Below are the code and all the weights of a small trained network. Each question names an input and a class and asks about switching units off, where a switched-off unit gives its printed mean instead of its output.

import numpy as np


def w(rows, s, z=0):
    codes = np.array(rows[::2]) - 128.0
    scale = np.full(codes.shape[1], s)
    scale[-1] = z or s
    return codes * scale


def f(y):
    return y / 2 * (1 + np.tanh(0.7978845608 * (y + 0.044715 * y**3)))


def log_softmax(a):
    a = a - a.max(-1, keepdims=True)
    return a - np.log(np.exp(a).sum(-1, keepdims=True))


def net(x, mask):
    res = np.array(x, float).reshape(1, 7) / 4 @ E
    y = f(res @ A[0][:, :-1].T + A[0][:, -1])
    res = res + np.where(mask, y, B[0][:, -1]) @ B[0][:, :-1]
    return log_softmax(res[-1] @ U[:, :-1].T + U[:, -1])


A, B = {}, {}
E = w([
[121,151,131,123,121,124,123,122,111],'x0',
[143,158,101,137,96,145,172,109,127],'x1',
[162,20,185,103,8,94,205,223,34],'x2',
[132,124,146,108,134,136,93,133,112],'x3',
[209,217,176,76,168,126,164,218,207],'x4',
[118,141,195,123,127,156,142,94,128],'x5',
[179,79,147,110,253,114,173,82,47],'x6',
],0.0064)
A[0] = w([
[51,92,122,192,122,154,109,101,88,2],'n1',
[160,160,254,102,152,156,138,138,172,131],'n2',
[165,90,163,105,99,92,142,150,91,78],'n3',
[255,170,148,117,146,109,138,199,198,18],'n4',
[122,84,159,110,62,117,173,205,81,51],'n5',
[181,117,107,122,217,128,167,112,60,101],'n6',
[79,167,124,171,61,152,92,197,144,118],'n7',
[131,143,123,147,73,141,129,99,140,250],'n8',
],0.0081,0.0058)
B[0] = w([
[54,134,49,121,85,120,157,36,51,157],'n1',
[71,89,113,152,105,60,124,96,95,229],'n2',
[128,200,124,135,165,176,148,103,206,181],'n3',
[93,93,33,147,49,98,167,37,38,225],'n4',
[142,189,62,71,223,131,25,10,194,228],'n5',
[46,138,160,90,157,191,170,254,109,215],'n6',
[51,100,165,104,189,202,218,170,135,214],'n7',
[151,98,206,137,160,63,108,225,147,254],'n8',
],0.0083,0.005)
U = w([
[112,139,125,117,138,110,158,145,158,253],'0',
[114,248,48,71,210,176,115,41,253,11],'1',
[48,128,28,132,17,90,184,60,32,21],'2',
[43,145,149,91,161,189,202,254,148,17],'3',
[161,128,136,135,135,100,126,160,140,216],'4',
[140,140,139,129,130,98,127,157,153,205],'5',
[154,150,128,123,117,121,145,151,142,168],'6',
],0.0077,0.0073)

Each question gives the input, the list of numbers given to net, and the class t.
The units are the neurons (one row each of A and B). Each row of codes is followed by its name. A weight is (code - 128) times the scale printed after its matrix; where a second scale follows, it is the last column's (A, B and U).
mask holds one flag per neuron, in row order. A switched-off neuron (its flag False) gives its mean, the last column of its row in B, instead of its output. The means were averaged over made-up inputs and are rounded, as every weight is.
A unit's drop is (log p(t) with every unit on - log p(t) with that unit switched off) / (log p(t) with every unit on - log p(t) with every unit switched off).
The circuit of an input: a set's keep is (log p(t) with only the set's units on - log p(t) with every unit switched off) / (log p(t) with every unit on - log p(t) with every unit switched off). Starting from all 8 units, units are removed one at a time, each time the one whose removal leaves the highest keep (on an exact tie, the one counted first), for as long as the keep stays at least 0.8.
circuit, biggest first: the units of the circuit, biggest drop first
most important unit: the unit with the biggest drop
k most important neurons: the k neurons with the biggest drops, biggest first
drop when u is switched off: that unit's drop, to one decimal
input [7,6,6,-2,8,0,-6], class 2: 3 most important neurons => [n4 n2 n6]
input [-1,-2,2,-3,0,6,-7], class 3: most important neuron => [n7]
input [-3,5,-6,-3,8,7,4], class 2: circuit, biggest first => [n4 n2]
input [5,5,-4,-3,-3,3,6], class 3: 4 most important neurons => [n6 n5 n4 n2]
input [-4,-4,8,5,-7,3,8], class 1: circuit, biggest first => [n5 n3]
input [-3,-5,0,-1,-5,-1,6], class 3: 3 most important neurons => [n6 n4 n5]
input [7,7,-4,-1,-2,0,-8], class 3: circuit, biggest first => [n7 n5]
input [5,0,7,-2,6,-4,6], class 1: 3 most important neurons => [n5 n3 n8]
input [-5,-5,5,-5,7,-1,-7], class 2: 2 most important neurons => [n4 n2]
input [-5,5,-6,-4,-1,7,-3], class 0: 3 most important neurons => [n5 n8 n3]
input [2,-3,-1,-4,6,-4,1], class 2: 2 most important neurons => [n4 n8]
input [-1,1,-2,-1,1,2,-8], class 3: 2 most important neurons => [n7 n5]
input [-2,3,-6,5,7,8,-2], class 0: drop when n7 is switched off => -0.1
input [7,-8,8,-4,6,3,-6], class 1: drop when n5 is switched off => 0.9
input [-1,-1,3,7,-4,4,-8], class 3: most important unit => n7
input [0,7,6,3,8,1,-3], class 2: drop when n4 is switched off => 1.1
input [8,-8,2,-1,8,-4,-7], class 2: drop when n4 is switched off => 1.0
